Below are the code and all the weights of a small trained network. Each question names an input and a target symbol and asks about switching units off, where a switched-off unit gives its printed mean instead of its output.

import numpy as np


def w(rows, s, z=0):
    codes = np.array(rows[::2]) - 128.0
    scale = np.full(codes.shape[1], s)
    scale[-1] = z or s
    return codes * scale


def f(y):
    return np.maximum(y, 0)


def softmax(a):
    e = np.exp(a - a.max(-1, keepdims=True))
    return e / e.sum(-1, keepdims=True)


def log_softmax(a):
    a = a - a.max(-1, keepdims=True)
    return a - np.log(np.exp(a).sum(-1, keepdims=True))


def net(x, mask):
    ids = ['ΘΛΞαγδεζημπστφψω'.index(c) for c in x.split()]
    T = len(ids)
    res = E[ids] + P[:T]
    u = 0
    for l in range(3):
        r = res
        for j in range(3):
            rows = slice(4 * j, 4 * j + 4)
            q, k, v = (r @ M[l][rows].T for M in (Q, K, V))
            z = softmax(np.where(np.tri(T) > 0, q @ k.T / 4**0.5, -1e9)) @ v
            o = O[l][rows]
            res = res + np.where(mask[u + j], z, o[:, -1]) @ o[:, :-1]
        u += 3
        y = f(res @ A[l][:, :-1].T + A[l][:, -1])
        res = res + np.where(mask[u : u + 8], y, B[l][:, -1]) @ B[l][:, :-1]
        u += 8
    return log_softmax(res[-1] @ U[:, :-1].T + U[:, -1])


Q, K, V, O, A, B = {}, {}, {}, {}, {}, {}
E = w([
[133,111,122],'Θ',
[132,111,126],'Λ',
[133,111,129],'Ξ',
[134,111,128],'α',
[131,112,126],'γ',
[121,106,102],'δ',
[136,121,132],'ε',
[100,109,68],'ζ',
[50,24,192],'η',
[156,55,114],'μ',
[145,171,76],'π',
[155,167,90],'σ',
[146,171,73],'τ',
[210,127,91],'φ',
[240,159,108],'ψ',
[254,183,80],'ω',
],0.019)
P = w([
[87,181,254],'0',
[108,138,225],'1',
[126,104,197],'2',
[145,75,118],'3',
[162,58,75],'4',
[187,36,35],'5',
],0.0092)
Q[0] = w([
[80,76,149],'0.h1',
[113,255,125],'0.h1',
[186,26,165],'0.h1',
[142,54,114],'0.h1',
[186,112,131],'0.h2',
[57,99,156],'0.h2',
[118,185,163],'0.h2',
[116,198,177],'0.h2',
[161,53,90],'0.h3',
[64,144,159],'0.h3',
[95,85,164],'0.h3',
[109,41,139],'0.h3',
],0.018)
K[0] = w([
[97,44,183],'0.h1',
[208,230,156],'0.h1',
[73,16,49],'0.h1',
[80,38,138],'0.h1',
[218,147,113],'0.h2',
[50,67,233],'0.h2',
[71,174,163],'0.h2',
[39,194,158],'0.h2',
[196,85,124],'0.h3',
[95,248,135],'0.h3',
[165,167,85],'0.h3',
[215,128,56],'0.h3',
],0.013)
V[0] = w([
[121,148,159],'0.h1',
[152,151,132],'0.h1',
[105,198,99],'0.h1',
[133,117,168],'0.h1',
[84,151,86],'0.h2',
[98,196,139],'0.h2',
[75,188,214],'0.h2',
[110,163,108],'0.h2',
[109,131,119],'0.h3',
[78,151,155],'0.h3',
[106,9,151],'0.h3',
[120,135,101],'0.h3',
],0.011)
O[0] = w([
[167,179,198,103],'0.h1',
[192,95,207,97],'0.h1',
[201,61,20,24],'0.h1',
[128,177,130,149],'0.h1',
[218,65,103,58],'0.h2',
[189,2,149,32],'0.h2',
[138,67,35,2],'0.h2',
[147,26,127,78],'0.h2',
[151,112,163,110],'0.h3',
[206,51,211,74],'0.h3',
[128,167,44,242],'0.h3',
[137,118,93,110],'0.h3',
],0.0046)
A[0] = w([
[181,168,125,49],'0.n1',
[56,127,136,62],'0.n2',
[39,132,133,113],'0.n3',
[57,211,180,192],'0.n4',
[166,132,52,188],'0.n5',
[148,214,75,135],'0.n6',
[85,69,254,165],'0.n7',
[111,19,99,3],'0.n8',
],0.0095,0.0047)
B[0] = w([
[134,173,181,150],'0.n1',
[112,253,89,157],'0.n2',
[48,97,30,196],'0.n3',
[103,218,66,254],'0.n4',
[245,10,213,201],'0.n5',
[243,178,172,223],'0.n6',
[74,139,73,203],'0.n7',
[89,196,136,132],'0.n8',
],0.0061,0.0064)
Q[1] = w([
[121,92,151],'1.h1',
[115,99,171],'1.h1',
[149,114,138],'1.h1',
[116,255,135],'1.h1',
[104,107,143],'1.h2',
[126,110,107],'1.h2',
[112,92,100],'1.h2',
[125,136,85],'1.h2',
[111,139,82],'1.h3',
[147,67,85],'1.h3',
[132,194,138],'1.h3',
[84,163,125],'1.h3',
],0.013)
K[1] = w([
[112,118,41],'1.h1',
[108,116,31],'1.h1',
[74,158,69],'1.h1',
[246,157,78],'1.h1',
[129,174,140],'1.h2',
[149,141,72],'1.h2',
[109,124,104],'1.h2',
[78,122,166],'1.h2',
[83,136,49],'1.h3',
[81,108,162],'1.h3',
[121,198,139],'1.h3',
[102,134,166],'1.h3',
],0.011)
V[1] = w([
[80,12,126],'1.h1',
[206,138,40],'1.h1',
[95,190,162],'1.h1',
[79,99,237],'1.h1',
[2,161,155],'1.h2',
[109,154,162],'1.h2',
[63,67,125],'1.h2',
[96,113,103],'1.h2',
[119,133,146],'1.h3',
[38,103,116],'1.h3',
[132,45,142],'1.h3',
[71,92,106],'1.h3',
],0.007)
O[1] = w([
[195,163,65,3],'1.h1',
[106,164,131,173],'1.h1',
[103,110,145,158],'1.h1',
[186,253,179,97],'1.h1',
[244,178,48,191],'1.h2',
[184,98,105,142],'1.h2',
[189,176,84,124],'1.h2',
[102,84,134,139],'1.h2',
[129,124,125,129],'1.h3',
[228,151,32,142],'1.h3',
[19,148,129,43],'1.h3',
[124,141,18,124],'1.h3',
],0.0044,0.0064)
A[1] = w([
[179,254,182,169],'1.n1',
[42,102,31,52],'1.n2',
[207,32,113,146],'1.n3',
[120,97,214,1],'1.n4',
[234,109,132,123],'1.n5',
[146,4,106,190],'1.n6',
[229,162,114,79],'1.n7',
[147,111,205,99],'1.n8',
],0.0078,0.0079)
B[1] = w([
[136,63,95,255],'1.n1',
[141,144,250,177],'1.n2',
[111,94,125,161],'1.n3',
[131,206,98,155],'1.n4',
[96,111,188,160],'1.n5',
[68,101,132,178],'1.n6',
[118,94,175,159],'1.n7',
[165,155,179,174],'1.n8',
],0.013,0.0074)
Q[2] = w([
[99,187,122],'2.h1',
[98,111,108],'2.h1',
[173,112,158],'2.h1',
[198,154,93],'2.h1',
[135,109,35],'2.h2',
[81,48,114],'2.h2',
[113,183,184],'2.h2',
[243,182,84],'2.h2',
[104,178,115],'2.h3',
[114,105,223],'2.h3',
[100,164,100],'2.h3',
[101,162,252],'2.h3',
],0.015)
K[2] = w([
[149,88,137],'2.h1',
[107,96,117],'2.h1',
[142,192,79],'2.h1',
[149,112,79],'2.h1',
[111,104,72],'2.h2',
[108,26,132],'2.h2',
[164,176,227],'2.h2',
[60,242,82],'2.h2',
[103,163,89],'2.h3',
[206,109,98],'2.h3',
[75,176,128],'2.h3',
[254,168,95],'2.h3',
],0.015)
V[2] = w([
[69,198,103],'2.h1',
[132,195,82],'2.h1',
[27,251,172],'2.h1',
[34,99,106],'2.h1',
[48,44,187],'2.h2',
[118,37,230],'2.h2',
[52,74,93],'2.h2',
[160,175,136],'2.h2',
[26,196,201],'2.h3',
[54,108,80],'2.h3',
[166,137,107],'2.h3',
[136,153,77],'2.h3',
],0.011)
O[2] = w([
[6,163,29,103],'2.h1',
[41,146,66,100],'2.h1',
[124,162,69,114],'2.h1',
[118,35,100,122],'2.h1',
[97,95,161,176],'2.h2',
[97,137,168,254],'2.h2',
[59,2,75,65],'2.h2',
[188,166,132,143],'2.h2',
[112,128,120,181],'2.h3',
[101,79,113,87],'2.h3',
[160,142,136,106],'2.h3',
[95,140,112,74],'2.h3',
],0.0077,0.0075)
A[2] = w([
[188,159,191,124],'2.n1',
[161,179,166,4],'2.n2',
[44,229,60,90],'2.n3',
[2,135,207,131],'2.n4',
[85,90,213,8],'2.n5',
[74,150,219,59],'2.n6',
[81,180,175,28],'2.n7',
[57,82,190,77],'2.n8',
],0.0084,0.015)
B[2] = w([
[57,123,110,253],'2.n1',
[169,108,55,191],'2.n2',
[199,70,132,164],'2.n3',
[227,135,166,210],'2.n4',
[113,230,1,158],'2.n5',
[93,138,76,203],'2.n6',
[132,60,44,167],'2.n7',
[184,111,110,184],'2.n8',
],0.0095,0.015)
U = w([
[116,124,136,97],'Θ',
[105,121,141,140],'Λ',
[110,125,140,114],'Ξ',
[116,125,139,103],'α',
[102,121,141,147],'γ',
[8,111,117,235],'δ',
[97,119,141,163],'ε',
[106,65,148,105],'ζ',
[170,144,130,2],'η',
[118,113,70,43],'μ',
[165,114,162,95],'π',
[152,116,174,135],'σ',
[169,114,161,81],'τ',
[99,134,214,236],'φ',
[87,158,167,213],'ψ',
[78,162,109,97],'ω',
],0.014,0.01)

Each question gives the input, a string of symbols that net reads in full, and the target symbol t.
The units are the heads (4 rows each of Q, K, V and O) and the neurons (one row each of A and B). Each row of codes is followed by its name. A weight is (code - 128) times the scale printed after its matrix; where a second scale follows, it is the last column's (O, A, B and U).
mask holds one flag per unit, layer by layer, with each layer's heads first. A switched-off unit (its flag False) gives its mean, the last column of its rows in O or B, instead of its output. The means were averaged over made-up inputs and are rounded, as every weight is.
A unit's drop is (log p(t) with every unit on - log p(t) with that unit switched off) / (log p(t) with every unit on - log p(t) with every unit switched off).
top k neurons: the k neurons with the biggest drops, biggest first
k most important neurons of layer l: the k neurons of layer l with the biggest drops, biggest first
which heads matter: for each layer, one digit per head in row order, 1 if its drop is at least 0.15 and else 0, layers parted by /
input Λ φ μ ω γ, target ω: top 3 neurons -> 2.n1, 0.n6, 1.n8
input η ω π δ, target η: which heads matter -> 100 / 011 / 110
input δ ψ ζ Λ, target ψ: which heads matter -> 001 / 001 / 010
input τ Ξ μ Λ, target μ: which heads matter -> 111 / 011 / 010
input ζ δ γ, target ζ: 4 most important neurons of layer 1 -> 1.n6, 1.n4, 1.n8, 1.n2
input δ Ξ φ δ, target φ: which heads matter -> 000 / 000 / 000
input ζ ω δ, target ω: top 4 neurons -> 2.n1, 1.n8, 2.n2, 2.n6
input ζ δ δ γ, target δ: 2 most important neurons of layer 1 -> 1.n1, 1.n2
input ω ψ δ δ Θ, target δ: top neuron -> 1.n4
input ζ δ Λ μ, target μ: top 2 neurons -> 1.n1, 0.n6
input Λ δ Θ, target δ: which heads matter -> 010 / 001 / 110
input Λ μ δ γ, target μ: which heads matter -> 110 / 000 / 110
input Ξ φ ω δ δ, target ω: which heads matter -> 111 / 101 / 110
input ψ α ζ γ ω τ, target ω: top neuron -> 2.n1
input ζ Λ δ, target ζ: 3 most important neurons of layer 1 -> 1.n6, 1.n4, 1.n8
input ζ σ γ δ μ φ, target φ: top 3 neurons -> 0.n6, 1.n1, 0.n5
input μ δ δ Λ φ, target φ: 2 most important neurons of layer 0 -> 0.n6, 0.n3
input Λ γ Ξ δ φ Ξ, target φ: top 3 neurons -> 0.n3, 0.n6, 1.n1
input ω η Ξ, target η: top 2 neurons -> 1.n2, 0.n7
input Θ ψ δ ε, target ψ: top 2 neurons -> 1.n1, 1.n8
input φ γ δ Λ Λ δ, target δ: top 2 neurons -> 2.n4, 1.n2
input μ ζ ε, target μ: top neuron -> 0.n5
input ω ζ π η δ η, target η: top 2 neurons -> 0.n7, 1.n2
input δ δ ζ Ξ, target ζ: top 2 neurons -> 0.n4, 1.n6
input Λ ζ γ μ ζ μ, target μ: top 3 neurons -> 1.n1, 0.n3, 0.n6
input ζ ζ Λ Λ, target ζ: top 2 neurons -> 0.n4, 1.n6
input δ μ ε γ, target μ: which heads matter -> 100 / 000 / 110
input ω δ ω μ, target ω: most important neuron of layer 1 -> 1.n8
input ε ζ Λ ω, target ω: 2 most important neurons of layer 2 -> 2.n1, 2.n6
input ζ δ ζ φ δ, target φ: which heads matter -> 010 / 100 / 000
